Here is a tiny trained network, its code and every weight. The questions are about switching its units off for an input and a class, where a switched-off unit gives its printed mean instead of its output.

import numpy as np


def w(rows, s, z=0):
    codes = np.array(rows[::2]) - 128.0
    scale = np.full(codes.shape[1], s)
    scale[-1] = z or s
    return codes * scale


def norm(h):
    return h / np.sqrt((h * h).mean(-1, keepdims=True) + 1e-5)


def f(y):
    return np.maximum(y, 0)


def log_softmax(a):
    a = a - a.max(-1, keepdims=True)
    return a - np.log(np.exp(a).sum(-1, keepdims=True))


def net(x, mask):
    res = np.array(x, float).reshape(1, 7) / 4 @ E
    u = 0
    for l in range(2):
        y = f(norm(res) @ A[l][:, :-1].T + A[l][:, -1])
        res = res + np.where(mask[u : u + 7], y, B[l][:, -1]) @ B[l][:, :-1]
        u += 7
    return log_softmax(norm(res)[-1] @ U[:, :-1].T + U[:, -1])


A, B = {}, {}
E = w([
[135,123,131,128,128,128,124,126,125,131],'x0',
[130,129,133,137,128,122,138,135,123,133],'x1',
[93,139,152,157,53,109,56,198,105,112],'x2',
[125,254,156,139,218,170,59,109,106,212],'x3',
[189,181,71,211,117,127,95,53,45,163],'x4',
[129,130,127,128,127,118,124,124,141,138],'x5',
[138,130,132,135,132,138,116,122,129,120],'x6',
],0.0017)
A[0] = w([
[152,124,53,208,45,70,42,100,19,164,4],'L0N0',
[194,43,52,168,98,49,217,69,76,47,168],'L0N1',
[116,191,160,109,239,176,107,91,109,208,221],'L0N2',
[45,206,164,111,145,141,25,202,140,206,133],'L0N3',
[232,163,32,222,106,92,172,12,30,126,55],'L0N4',
[135,151,109,253,51,95,87,60,43,118,45],'L0N5',
[133,118,115,195,27,155,76,136,83,135,52],'L0N6',
],0.0026,0.0017)
B[0] = w([
[156,83,153,84,115,65,188,168,205,3,197],'L0N0',
[120,195,211,129,100,218,90,149,122,175,253],'L0N1',
[100,47,51,72,171,79,87,162,203,69,233],'L0N2',
[90,177,194,211,88,228,85,140,68,205,217],'L0N3',
[55,230,213,218,83,202,95,125,48,242,235],'L0N4',
[170,55,74,73,181,46,196,143,211,31,198],'L0N5',
[163,122,148,106,117,42,177,104,113,43,170],'L0N6',
],0.003,0.0038)
A[1] = w([
[119,158,150,190,74,58,87,193,94,44,108],'L1N0',
[160,114,140,127,140,95,252,82,144,89,254],'L1N1',
[117,72,156,102,112,201,157,150,131,152,66],'L1N2',
[125,175,81,148,228,72,92,127,156,91,149],'L1N3',
[168,152,130,103,176,187,158,132,205,153,169],'L1N4',
[78,159,36,170,212,140,63,60,85,176,22],'L1N5',
[142,127,175,84,92,118,191,114,143,66,76],'L1N6',
],0.0034,0.002)
B[1] = w([
[108,76,54,20,251,129,138,132,209,157,252],'L1N0',
[152,187,155,232,39,189,91,76,30,219,220],'L1N1',
[160,168,56,122,193,42,102,87,140,107,194],'L1N2',
[106,2,90,44,157,93,139,164,202,79,196],'L1N3',
[157,107,78,128,101,28,163,110,90,38,204],'L1N4',
[237,130,135,159,36,104,246,97,99,62,200],'L1N5',
[180,153,45,153,232,101,157,77,109,132,213],'L1N6',
],0.0031)
U = w([
[233,131,42,166,99,18,252,41,90,21,43],'0',
[31,29,31,7,242,21,54,239,231,39,54],'1',
[28,234,235,219,39,219,31,186,22,233,251],'2',
],0.0037,0.0027)

Each question gives the input, the list of numbers given to net, and the class t.
The units are the neurons (one row each of A and B). Each row of codes is followed by its name. A weight is (code - 128) times the scale printed after its matrix; where a second scale follows, it is the last column's (A, B and U).
mask holds one flag per neuron, layer by layer. A switched-off neuron (its flag False) gives its mean, the last column of its row in B, instead of its output. The means were averaged over made-up inputs and are rounded, as every weight is.
A unit's drop is (log p(t) with every unit on - log p(t) with that unit switched off) / (log p(t) with every unit on - log p(t) with every unit switched off).
unit that matters most: the unit with the biggest drop
k most important neurons: the k neurons with the biggest drops, biggest first
k most important neurons of layer l: the k neurons of layer l with the biggest drops, biggest first
drop of u: that unit's drop, to one decimal
input [-7,5,-3,-6,-6,2,0], class 0: most important neuron of layer 0	(L0N2)
input [5,-7,1,1,-3,-8,8], class 2: 4 most important neurons of layer 1	(L1N0 L1N3 L1N6 L1N4)
input [7,-1,2,1,1,2,-3], class 1: 2 most important neurons	(L1N0 L1N5)
input [1,-7,0,-4,-5,-3,3], class 0: 2 most important neurons	(L0N4 L0N2)
input [7,3,6,8,1,-5,-3], class 1: 3 most important neurons of layer 0	(L0N2 L0N4 L0N1)
input [-2,-1,-3,7,-1,1,1], class 1: 2 most important neurons	(L0N2 L1N3)
input [1,3,-3,-4,-8,-3,4], class 0: 2 most important neurons	(L0N2 L1N1)
input [-2,-8,0,-2,-6,-4,-1], class 0: 3 most important neurons of layer 1	(L1N0 L1N1 L1N3)
input [-8,-2,0,6,8,-6,1], class 0: 2 most important neurons of layer 0	(L0N4 L0N2)
input [-5,1,2,2,8,6,4], class 1: 2 most important neurons	(L0N0 L1N0)
input [0,-5,-3,5,5,-8,-5], class 0: 2 most important neurons of layer 1	(L1N5 L1N0)
input [-4,2,-6,0,-8,-1,4], class 0: 3 most important neurons	(L1N1 L1N0 L0N2)
input [3,-3,-5,6,4,-1,0], class 0: 2 most important neurons of layer 1	(L1N5 L1N0)
input [4,-4,8,0,5,-1,2], class 0: most important neuron of layer 1	(L1N1)
input [3,-7,0,-6,5,-3,-8], class 2: 3 most important neurons	(L0N4 L0N2 L0N1)
input [7,1,-6,8,4,5,-7], class 0: 2 most important neurons of layer 0	(L0N2 L0N1)
input [-8,-8,5,8,8,5,-6], class 1: 3 most important neurons of layer 0	(L0N2 L0N0 L0N5)
input [0,-6,7,2,-8,-8,8], class 2: 4 most important neurons	(L0N3 L0N2 L0N5 L0N0)
input [2,-1,0,2,0,-5,8], class 1: 2 most important neurons	(L0N2 L0N4)
input [8,-5,-1,-2,4,2,-2], class 2: unit that matters most	L0N4
input [7,-6,-8,-1,5,8,-5], class 2: 2 most important neurons	(L0N4 L0N1)
input [3,0,8,1,4,5,4], class 1: 2 most important neurons of layer 1	(L1N0 L1N5)
input [0,3,-2,-3,6,-3,8], class 2: drop of L0N4	0.7
input [0,-3,-7,-1,3,7,1], class 2: drop of L0N4	1.0
input [-7,-5,-5,-7,7,5,7], class 2: drop of L0N4	0.2
input [6,3,-1,-2,2,8,-8], class 2: drop of L0N4	0.2
input [3,4,-5,-8,-6,0,-5], class 0: unit that matters most	L1N1
